Below is a small trained network, with its code and all its weights. Each question gives an input and a class and asks what happens when units are switched off, that is, made to give their printed mean instead of their output.

import numpy as np


def w(rows, s, z=0):
    codes = np.array(rows[::2]) - 128.0
    scale = np.full(codes.shape[1], s)
    scale[-1] = z or s
    return codes * scale


def norm(h):
    return h / np.sqrt((h * h).mean(-1, keepdims=True) + 1e-5)


def f(y):
    return np.maximum(y, 0)


def log_softmax(a):
    a = a - a.max(-1, keepdims=True)
    return a - np.log(np.exp(a).sum(-1, keepdims=True))


def net(x, mask):
    res = np.array(x, float).reshape(1, 2) / 4 @ E
    u = 0
    for l in range(2):
        y = f(norm(res) @ A[l][:, :-1].T + A[l][:, -1])
        res = res + np.where(mask[u : u + 14], y, B[l][:, -1]) @ B[l][:, :-1]
        u += 14
    return log_softmax(norm(res)[-1] @ U[:, :-1].T + U[:, -1])


A, B = {}, {}
E = w([
[96,171,101,137,91,2,136,64],'x0',
[113,114,49,100,121,64,104,159],'x1',
],0.0058)
A[0] = w([
[68,95,80,79,110,96,101,120,115],'0.n1',
[131,173,172,204,141,201,178,83,42],'0.n2',
[151,99,104,143,118,102,103,181,156],'0.n3',
[96,89,112,109,129,130,102,169,81],'0.n4',
[218,121,114,106,149,124,90,142,102],'0.n5',
[142,92,114,96,150,100,85,138,50],'0.n6',
[144,108,86,138,156,127,82,173,70],'0.n7',
[146,99,124,135,165,221,104,131,138],'0.n8',
[126,96,88,75,101,114,64,154,33],'0.n9',
[176,119,120,87,133,202,117,155,94],'0.n10',
[112,134,89,94,90,37,120,89,139],'0.n11',
[153,106,79,68,149,173,115,150,73],'0.n12',
[254,155,130,179,138,134,161,110,2],'0.n13',
[137,154,118,138,114,100,81,126,30],'0.n14',
],0.0094,0.0053)
B[0] = w([
[140,84,215,115,82,183,143,115,200],'0.n1',
[114,30,244,48,164,236,129,80,213],'0.n2',
[93,149,81,86,120,148,187,168,185],'0.n3',
[181,172,123,195,170,68,121,101,164],'0.n4',
[162,146,107,155,102,141,135,138,160],'0.n5',
[51,132,151,105,118,184,135,128,150],'0.n6',
[176,204,154,211,145,80,134,94,171],'0.n7',
[151,175,182,70,189,65,97,95,249],'0.n8',
[79,83,139,86,113,184,116,164,171],'0.n9',
[33,132,127,82,145,51,125,139,219],'0.n10',
[171,91,57,159,106,144,65,114,254],'0.n11',
[161,254,86,175,126,80,92,79,189],'0.n12',
[90,223,131,130,219,101,216,183,142],'0.n13',
[84,63,225,61,184,175,204,179,140],'0.n14',
],0.0076,0.0086)
A[1] = w([
[154,185,71,134,218,107,44,51,152],'1.n1',
[90,137,82,228,19,194,148,142,83],'1.n2',
[65,187,102,160,129,152,67,131,90],'1.n3',
[109,49,153,97,180,94,199,132,73],'1.n4',
[17,13,104,38,120,152,224,216,64],'1.n5',
[55,53,254,58,213,242,230,97,64],'1.n6',
[188,11,62,195,79,117,73,141,155],'1.n7',
[189,117,71,225,72,137,149,96,33],'1.n8',
[126,170,148,130,127,193,91,191,139],'1.n9',
[100,132,99,141,70,5,133,122,122],'1.n10',
[119,161,154,143,183,4,186,113,105],'1.n11',
[157,83,133,73,76,195,142,82,154],'1.n12',
[40,64,102,79,148,42,116,167,95],'1.n13',
[217,117,104,215,138,81,84,90,3],'1.n14',
],0.0079,0.0055)
B[1] = w([
[106,68,106,156,70,151,190,149,211],'1.n1',
[210,55,67,168,123,201,44,95,175],'1.n2',
[145,141,142,148,219,135,157,120,147],'1.n3',
[136,186,171,206,190,165,128,86,154],'1.n4',
[19,82,66,48,24,227,158,214,150],'1.n5',
[103,193,253,25,211,214,18,68,249],'1.n6',
[87,182,213,121,142,116,199,148,236],'1.n7',
[141,80,124,171,115,89,73,16,170],'1.n8',
[175,117,114,108,156,68,132,82,145],'1.n9',
[144,140,178,123,206,151,130,156,168],'1.n10',
[148,115,68,185,109,155,179,181,178],'1.n11',
[104,180,72,105,175,74,144,171,202],'1.n12',
[177,148,69,130,121,254,119,143,140],'1.n13',
[12,49,175,160,59,4,129,97,152],'1.n14',
],0.0083,0.011)
U = w([
[35,29,47,57,21,250,141,204,210],'0',
[209,68,130,41,87,44,82,200,2],'1',
[39,31,197,205,59,32,146,37,248],'2',
[67,168,248,26,226,222,54,65,242],'3',
[122,216,64,198,218,104,209,194,239],'4',
[185,144,155,77,29,83,69,186,2],'5',
[180,126,125,41,51,49,53,182,2],'6',
[207,69,36,208,157,214,48,57,176],'7',
],0.012,0.0074)

Each question gives the input, the list of numbers given to net, and the class t.
The units are the neurons (one row each of A and B). Each row of codes is followed by its name. A weight is (code - 128) times the scale printed after its matrix; where a second scale follows, it is the last column's (A, B and U).
mask holds one flag per neuron, layer by layer. A switched-off neuron (its flag False) gives its mean, the last column of its row in B, instead of its output. The means were averaged over made-up inputs and are rounded, as every weight is.
A unit's drop is (log p(t) with every unit on - log p(t) with that unit switched off) / (log p(t) with every unit on - log p(t) with every unit switched off).
The circuit of an input: a set's keep is (log p(t) with only the set's units on - log p(t) with every unit switched off) / (log p(t) with every unit on - log p(t) with every unit switched off). Starting from the 12 units with the biggest drops (on a tie, the unit counted first), units are removed one at a time, each time the one whose removal leaves the highest keep (on an exact tie, the one counted first), for as long as the keep stays at least 0.8.
units of the circuit, in order: the units of the circuit, biggest drop first
unit that matters most: the unit with the biggest drop
k most important neurons: the k neurons with the biggest drops, biggest first
k most important neurons of layer l: the k neurons of layer l with the biggest drops, biggest first
drop of u: that unit's drop, to one decimal
input [1,0], class 2: unit that matters most : 0.n11
input [1,6], class 0: 3 most important neurons of layer 0 : [0.n9, 0.n12, 0.n8]
input [1,7], class 0: 2 most important neurons of layer 0 : [0.n9, 0.n3]
input [0,3], class 7: 4 most important neurons : [0.n2, 1.n2, 0.n7, 0.n8]
input [7,7], class 0: 2 most important neurons : [0.n7, 0.n4]
input [0,1], class 7: 2 most important neurons of layer 1 : [1.n2, 1.n6]
input [5,5], class 0: 4 most important neurons : [0.n7, 0.n4, 0.n12, 0.n14]
input [8,5], class 2: 2 most important neurons of layer 1 : [1.n6, 1.n7]
input [7,2], class 2: 2 most important neurons : [0.n11, 1.n6]
input [-1,6], class 7: 2 most important neurons of layer 0 : [0.n3, 0.n9]
input [4,5], class 0: 2 most important neurons : [0.n12, 1.n6]
input [1,5], class 0: 2 most important neurons : [0.n9, 0.n12]
input [1,8], class 0: 2 most important neurons : [0.n9, 0.n3]
input [5,4], class 2: units of the circuit, in order : [1.n6]
input [-4,0], class 4: drop of 1.n6 : 0.4
input [3,6], class 0: drop of 0.n3 : 0.0
input [-1,2], class 4: drop of 1.n6 : 0.1
input [-1,5], class 7: drop of 0.n9 : 0.1
